Below are the code and all the weights of a small trained network. Each question names an input and a class and asks about switching units off, where a switched-off unit gives its printed mean instead of its output.

import numpy as np


def w(rows, s, z=0):
    codes = np.array(rows[::2]) - 128.0
    scale = np.full(codes.shape[1], s)
    scale[-1] = z or s
    return codes * scale


def norm(h):
    return h / np.sqrt((h * h).mean(-1, keepdims=True) + 1e-5)


def f(y):
    return np.maximum(y, 0)


def log_softmax(a):
    a = a - a.max(-1, keepdims=True)
    return a - np.log(np.exp(a).sum(-1, keepdims=True))


def net(x, mask):
    res = np.array(x, float).reshape(1, 2) / 4 @ E
    u = 0
    for l in range(4):
        y = f(norm(res) @ A[l][:, :-1].T + A[l][:, -1])
        res = res + np.where(mask[u : u + 7], y, B[l][:, -1]) @ B[l][:, :-1]
        u += 7
    return log_softmax(norm(res)[-1] @ U[:, :-1].T + U[:, -1])


A, B = {}, {}
E = w([
[94,228,11,104,141,150,147],'x0',
[98,54,149,30,80,112,92],'x1',
],0.012)
A[0] = w([
[120,107,189,57,120,140,116,138],'L0N0',
[94,148,112,50,108,68,138,68],'L0N1',
[155,135,127,117,142,133,82,6],'L0N2',
[118,135,87,4,95,172,97,50],'L0N3',
[96,163,152,215,96,111,94,72],'L0N4',
[111,161,71,153,118,145,116,10],'L0N5',
[120,173,51,101,132,124,124,72],'L0N6',
],0.014,0.0024)
B[0] = w([
[104,122,157,151,70,24,95,222],'L0N0',
[171,94,138,66,170,156,173,202],'L0N1',
[119,160,113,117,148,123,81,128],'L0N2',
[147,62,108,50,206,128,183,245],'L0N3',
[162,123,93,100,189,157,152,167],'L0N4',
[121,133,251,98,111,41,102,195],'L0N5',
[85,153,2,160,48,238,107,231],'L0N6',
],0.014,0.011)
A[1] = w([
[20,132,167,152,225,86,184,207],'L1N0',
[93,218,53,233,93,128,110,95],'L1N1',
[94,179,72,80,143,194,104,201],'L1N2',
[175,155,143,22,250,99,141,62],'L1N3',
[169,157,133,176,245,180,158,3],'L1N4',
[65,248,213,194,27,141,30,96],'L1N5',
[56,163,119,95,175,78,110,137],'L1N6',
],0.012,0.0025)
B[1] = w([
[122,177,135,104,86,87,155,166],'L1N0',
[70,101,235,141,234,38,178,234],'L1N1',
[144,145,48,90,139,141,120,254],'L1N2',
[131,168,152,219,75,145,109,237],'L1N3',
[177,132,46,185,64,195,120,196],'L1N4',
[108,164,57,253,206,85,141,219],'L1N5',
[185,101,174,78,96,164,141,152],'L1N6',
],0.015,0.0093)
A[2] = w([
[137,147,248,118,105,97,155,123],'L2N0',
[132,139,113,43,133,232,110,62],'L2N1',
[178,179,79,118,52,189,79,101],'L2N2',
[126,146,165,236,56,141,84,65],'L2N3',
[120,72,124,81,126,105,70,3],'L2N4',
[188,158,112,172,36,218,161,126],'L2N5',
[100,132,222,152,126,101,77,123],'L2N6',
],0.015,0.0026)
B[2] = w([
[135,153,137,111,155,37,71,243],'L2N0',
[112,11,89,118,82,251,103,237],'L2N1',
[168,99,176,100,154,59,182,241],'L2N2',
[126,105,134,233,36,173,126,252],'L2N3',
[215,217,118,177,232,212,129,195],'L2N4',
[185,190,191,96,139,204,198,254],'L2N5',
[52,106,12,142,69,191,189,231],'L2N6',
],0.015,0.0074)
A[3] = w([
[39,116,122,177,81,138,83,63],'L3N0',
[107,184,156,170,252,102,149,90],'L3N1',
[64,99,113,102,158,97,130,162],'L3N2',
[137,152,109,18,133,102,89,81],'L3N3',
[155,49,150,145,114,146,106,130],'L3N4',
[227,106,211,135,183,121,114,137],'L3N5',
[115,132,223,164,129,162,87,1],'L3N6',
],0.018,0.0027)
B[3] = w([
[45,55,85,122,88,109,89,201],'L3N0',
[67,244,101,106,239,181,48,254],'L3N1',
[225,158,170,211,128,165,163,194],'L3N2',
[190,79,175,11,135,121,31,197],'L3N3',
[64,253,107,122,127,122,114,186],'L3N4',
[153,146,115,205,84,66,71,197],'L3N5',
[192,115,99,150,103,109,214,142],'L3N6',
],0.015,0.011)
U = w([
[74,217,98,151,250,154,115,188],'0',
[160,99,72,42,149,238,133,164],'1',
[62,105,86,206,74,83,91,174],'2',
[208,126,153,95,127,63,39,168],'3',
[97,110,175,121,170,128,162,37],'4',
[219,177,148,211,72,181,179,138],'5',
[94,132,178,99,166,95,186,29],'6',
[94,160,187,107,135,120,156,1],'7',
],0.016,0.0067)

Each question gives the input, the list of numbers given to net, and the class t.
The units are the neurons (one row each of A and B). Each row of codes is followed by its name. A weight is (code - 128) times the scale printed after its matrix; where a second scale follows, it is the last column's (A, B and U).
mask holds one flag per neuron, layer by layer. A switched-off neuron (its flag False) gives its mean, the last column of its row in B, instead of its output. The means were averaged over made-up inputs and are rounded, as every weight is.
A unit's drop is (log p(t) with every unit on - log p(t) with that unit switched off) / (log p(t) with every unit on - log p(t) with every unit switched off).
most important unit: the unit with the biggest drop
top k neurons: the k neurons with the biggest drops, biggest first
k most important neurons of layer l: the k neurons of layer l with the biggest drops, biggest first
drop when u is switched off: that unit's drop, to one decimal
input [0,-7], class 5: top 3 neurons	L0N6; L1N4; L0N4
input [-7,5], class 2: most important unit	L0N3
input [0,-2], class 5: top 3 neurons	L0N6; L0N4; L0N0
input [-2,2], class 2: top 2 neurons	L0N3; L0N0
input [0,-6], class 5: top 2 neurons	L0N6; L0N4
input [1,2], class 1: top 2 neurons	L0N3; L1N1
input [-5,-3], class 5: top 2 neurons	L0N0; L0N6
input [5,-1], class 1: top 4 neurons	L0N0; L1N2; L0N6; L1N5
input [0,-8], class 5: 3 most important neurons of layer 0	L0N6; L0N0; L0N4
input [-7,-3], class 2: 2 most important neurons of layer 1	L1N2; L1N3
input [-3,1], class 2: drop when L3N4 is switched off	0.0
input [-8,1], class 2: drop when L0N3 is switched off	2.6
input [-4,-7], class 5: drop when L0N6 is switched off	0.4
input [-5,2], class 2: drop when L0N3 is switched off	2.7
input [1,8], class 3: most important unit	L0N6
